Each row has a name. Each question is about the rows just above it.

Q_375: [4,-23,-9,-12,20]
Q_538: [39,-20,11,-3,26]
Q_237: [21,11,2,41,24]
Q_507: [10,-49,14,-44,-36]
Q_387: [-29,-24,-29,39,33]
Q_643: [36,30,5,13,-49]
Q_135: [-48,-5,-28,-11,-3]
Q_327: [49,-25,-20,51,-16]
[2,41] with +1 step of 1 on every entry: -> [3,42]
[4,-23,-9] with +1 step of 1 on every entry: -> [5,-22,-8]
Move every entry of [-25] by -1 step of 1. -> [-26]
Move every entry of [-3] by +1 step of 1. -> [-2]
Move every entry of [-24,-29,39] by -1 step of 1. -> [-25,-30,38]
Move every entry of [-9] by -1 step of 1. -> [-10]
Move every entry of [-24,-29,39] by +1 step of 1. -> [-23,-28,40]

Q_967: [-5,29,17,6,-9,0,16,0,10,-4,-5,10,-4,15,11,-8,-11,-26,24,-11,8,-20,10,-19,-20,-13,19,6,-3,2,-5,-7,19,7,-22,-1,-11,10,4,-4,-2,3,-7,-23,-3,-6,23,-10,7]
Q_102: [-9,22,17,11,-15,-9,28,0,-6,-1,-12,21,-11,26,5,-24,-13,-6,30,-15,17,-6,-8,-28,-20,-5,-1,11,0,8,-10,-13,15,-6,-20,20,10,10,3,-6,1,19,-2,-19,-2,10,32,-4,-3]
Q_745: [-14,23,16,13,-11,-5,15,-4,0,-4,13,7,-1,20,9,-15,-5,-25,29,-21,11,-23,1,-41,-29,-2,19,8,-8,3,-6,-14,-1,0,-27,7,3,12,6,1,-12,8,-2,-3,3,5,4,-5,17]
Q_385: [-5,29,17,6,-9,0,16,0,10,-4,-5,10,-4,15,11,-8,-11,-7,32,-11,8,-20,10,-19,-20,-13,19,6,-3,2,-5,-7,19,7,-22,-1,-11,10,4,-4,-2,3,-7,-23,-3,-6,23,-10,7]
Q_154: [-10,21,25,15,-22,-3,13,-15,-8,13,-1,8,-6,11,6,-15,-6,-18,30,6,23,-15,-7,-34,-38,-14,8,0,-10,2,-6,-13,30,-26,-23,21,0,7,1,13,-1,19,-7,-5,1,4,15,-1,12]
Q_97: [-11,25,19,2,-11,-11,25,-15,8,8,-1,8,-6,16,7,-16,-7,-19,19,2,3,-6,5,-21,-26,-8,5,12,-4,-10,-10,-4,29,-7,-9,4,0,7,4,3,0,4,1,-14,9,-4,23,6,13]
Q_368: [2,17,25,12,-8,-1,29,-5,15,2,-4,20,-3,31,18,-12,-4,-7,30,-24,7,-18,6,-20,-33,-14,5,1,-3,14,-4,-11,9,-22,-29,2,-4,5,7,-3,2,3,-12,-22,15,-10,14,1,12]
[4] with -1 step of 1 on every entry: -> [3]
Move every entry of [-5] by +1 step of 1. -> [-4]
Move every entry of [17,-6] by -1 step of 1. -> [16,-7]
Move every entry of [8] by +1 step of 1. -> [9]
Shift each entry of [13,-11,-5,15] by -1 times 1: -> [12,-12,-6,14]
[-5] with +1 step of 1 on every entry: -> [-4]
[-7,-9] with +1 step of 1 on every entry: -> [-6,-8]

Q_77: [-14,17,3,-26,-2,10,37,2,-10,19,22]
Q_455: [-14,23,1,-27,5,10,37,2,-13,23,20]
Q_271: [-17,29,-2,-5,14,-14,21,6,-11,27,16]
Q_763: [-7,-41,26,2,-27,-6,20,17,37,-14,39]
Q_267: [-2,-41,27,2,-27,5,23,18,37,-12,40]
Q_636: [-4,-10,12,-20,-13,12,34,8,5,16,35]
Move every entry of [27] by +1 step of 1. -> [28]
Move every entry of [-13,23] by -1 step of 1. -> [-14,22]
Shift each entry of [3,-26] by -1 times 1: -> [2,-27]
Shift each entry of [-13] by -1 times 1: -> [-14]
[37] with -1 step of 1 on every entry: -> [36]
Shift each entry of [3] by +1 times 1: -> [4]

Q_717: [22,22,-2,-16,-27,-32,29,24,-36,32,-28,-27,23,23,21,9,17,12,-22,-19,21]
Q_340: [-26,-26,-1,15,21,41,-34,-23,37,-26,22,29,-30,-25,-18,-18,-35,-10,17,11,-14]
Q_69: [33,38,2,-5,10,-42,27,-12,-39,-8,15,0,33,-5,-6,-11,33,-8,15,21,3]
Q_520: [-33,-27,-5,-4,-20,37,-28,7,37,23,-23,-9,-30,10,6,13,-29,10,-32,-25,-6]
Q_295: [-30,-32,1,7,5,35,-28,-10,36,-10,7,14,-30,-3,-3,1,-32,-1,-5,-10,-8]
Q_586: [-33,-27,-5,-4,-20,37,-28,7,37,23,-23,-9,-30,10,6,-9,-29,10,-32,-25,-6]
Q_869: [33,38,2,-5,10,-48,27,-12,-39,-8,15,0,33,-5,-6,-11,33,-8,9,21,3]
Shift each entry of [-42,27] by -1 times 1: -> [-43,26]
Move every entry of [-28] by +1 step of 1. -> [-27]
Move every entry of [9] by -1 step of 1. -> [8]
Shift each entry of [-12,-39] by -1 times 1: -> [-13,-40]
Shift each entry of [7] by -1 times 1: -> [6]
Move every entry of [-28] by +1 step of 1. -> [-27]
Move every entry of [-10,36] by -1 step of 1. -> [-11,35]

Q_710: [-24,-9,31,-13,1,-24,0]
Q_274: [-24,-9,31,-13,8,-2,-9]
Q_300: [18,-28,10,-14,-12,-5,7]
Q_887: [-24,-9,31,-13,8,-2,-8]
Move every entry of [31,-13,1] by -1 step of 1. -> [30,-14,0]
Shift each entry of [10,-14,-12,-5] by +1 times 1: -> [11,-13,-11,-4]
[8,-2] with -1 step of 1 on every entry: -> [7,-3]
Shift each entry of [18] by +1 times 1: -> [19]
Shift each entry of [-24] by -1 times 1: -> [-25]

Q_934: [19,-18,17,14,-20,-19,-4,19,13,-15,-18,-2,6]
Q_322: [8,6,6,5,16,-9,20,8,8,-6,-13,-47,24]
Q_36: [10,-2,9,6,-1,-12,11,9,13,-14,-13,-26,18]
Q_936: [-18,20,-17,-14,21,12,12,-20,-15,15,13,-12,2]
Shift each entry of [-20] by -1 times 1: -> [-21]
Move every entry of [8] by -1 step of 1. -> [7]
Shift each entry of [-13] by +1 times 1: -> [-12]
Shift each entry of [14,-20] by +1 times 1: -> [15,-19]

